Below are the code and all the weights of a small trained network. Each question names an input and a class and asks about switching units off, where a switched-off unit gives its printed mean instead of its output.

import numpy as np


def w(rows, s, z=0):
    codes = np.array(rows[::2]) - 128.0
    scale = np.full(codes.shape[1], s)
    scale[-1] = z or s
    return codes * scale


def norm(h):
    return h / np.sqrt((h * h).mean(-1, keepdims=True) + 1e-5)


def f(y):
    return np.maximum(y, 0)


def log_softmax(a):
    a = a - a.max(-1, keepdims=True)
    return a - np.log(np.exp(a).sum(-1, keepdims=True))


def net(x, mask):
    res = np.array(x, float).reshape(1, 2) / 4 @ E
    u = 0
    for l in range(2):
        y = f(norm(res) @ A[l][:, :-1].T + A[l][:, -1])
        res = res + np.where(mask[u : u + 4], y, B[l][:, -1]) @ B[l][:, :-1]
        u += 4
    return log_softmax(norm(res)[-1] @ U[:, :-1].T + U[:, -1])


A, B = {}, {}
E = w([
[251,82,145,123,133,125],'x0',
[138,133,123,164,86,144],'x1',
],0.014)
A[0] = w([
[202,196,12,176,97,71,97],'0.n1',
[146,59,128,158,200,100,207],'0.n2',
[103,74,148,47,240,91,39],'0.n3',
[132,144,197,65,210,3,5],'0.n4',
],0.0063,0.0034)
B[0] = w([
[10,222,220,119,126,147,188],'0.n1',
[60,211,77,85,131,168,254],'0.n2',
[129,246,184,208,229,163,252],'0.n3',
[194,97,254,105,112,197,223],'0.n4',
],0.008,0.0035)
A[1] = w([
[101,254,138,68,108,192,169],'1.n1',
[137,152,156,206,27,139,2],'1.n2',
[196,2,26,77,101,51,51],'1.n3',
[239,91,194,63,94,8,113],'1.n4',
],0.0084,0.0041)
B[1] = w([
[205,64,111,106,128,122,255],'1.n1',
[248,136,220,201,187,137,160],'1.n2',
[95,158,102,84,55,107,135],'1.n3',
[3,179,113,97,73,34,165],'1.n4',
],0.011)
U = w([
[144,198,212,148,199,178,253],'0',
[22,153,62,16,3,64,183],'1',
[230,1,96,41,184,203,1],'2',
],0.0092,0.0062)

Each question gives the input, the list of numbers given to net, and the class t.
The units are the neurons (one row each of A and B). Each row of codes is followed by its name. A weight is (code - 128) times the scale printed after its matrix; where a second scale follows, it is the last column's (A, B and U).
mask holds one flag per neuron, layer by layer. A switched-off neuron (its flag False) gives its mean, the last column of its row in B, instead of its output. The means were averaged over made-up inputs and are rounded, as every weight is.
A unit's drop is (log p(t) with every unit on - log p(t) with that unit switched off) / (log p(t) with every unit on - log p(t) with every unit switched off).
most important unit: the unit with the biggest drop
k most important neurons: the k neurons with the biggest drops, biggest first
k most important neurons of layer l: the k neurons of layer l with the biggest drops, biggest first
drop when u is switched off: that unit's drop, to one decimal
input [7,3], class 1: most important unit -> 1.n4
input [0,3], class 2: 4 most important neurons -> 1.n1; 0.n1; 0.n3; 1.n4
input [-1,-2], class 2: 3 most important neurons -> 1.n1; 1.n4; 1.n2
input [8,-7], class 1: 2 most important neurons -> 1.n4; 1.n2
input [5,-8], class 0: 3 most important neurons -> 0.n3; 1.n1; 1.n4
input [-3,0], class 2: 3 most important neurons of layer 1 -> 1.n4; 1.n1; 1.n3
input [0,2], class 2: 3 most important neurons -> 1.n1; 0.n1; 0.n3
input [4,3], class 1: 2 most important neurons -> 0.n3; 1.n4
input [-3,2], class 2: 2 most important neurons -> 1.n4; 0.n2
input [6,5], class 1: 2 most important neurons -> 1.n4; 0.n3
input [-2,0], class 2: drop when 1.n4 is switched off -> 0.5
input [6,-8], class 0: drop when 1.n4 is switched off -> 0.2
input [-1,2], class 2: drop when 0.n1 is switched off -> 0.0
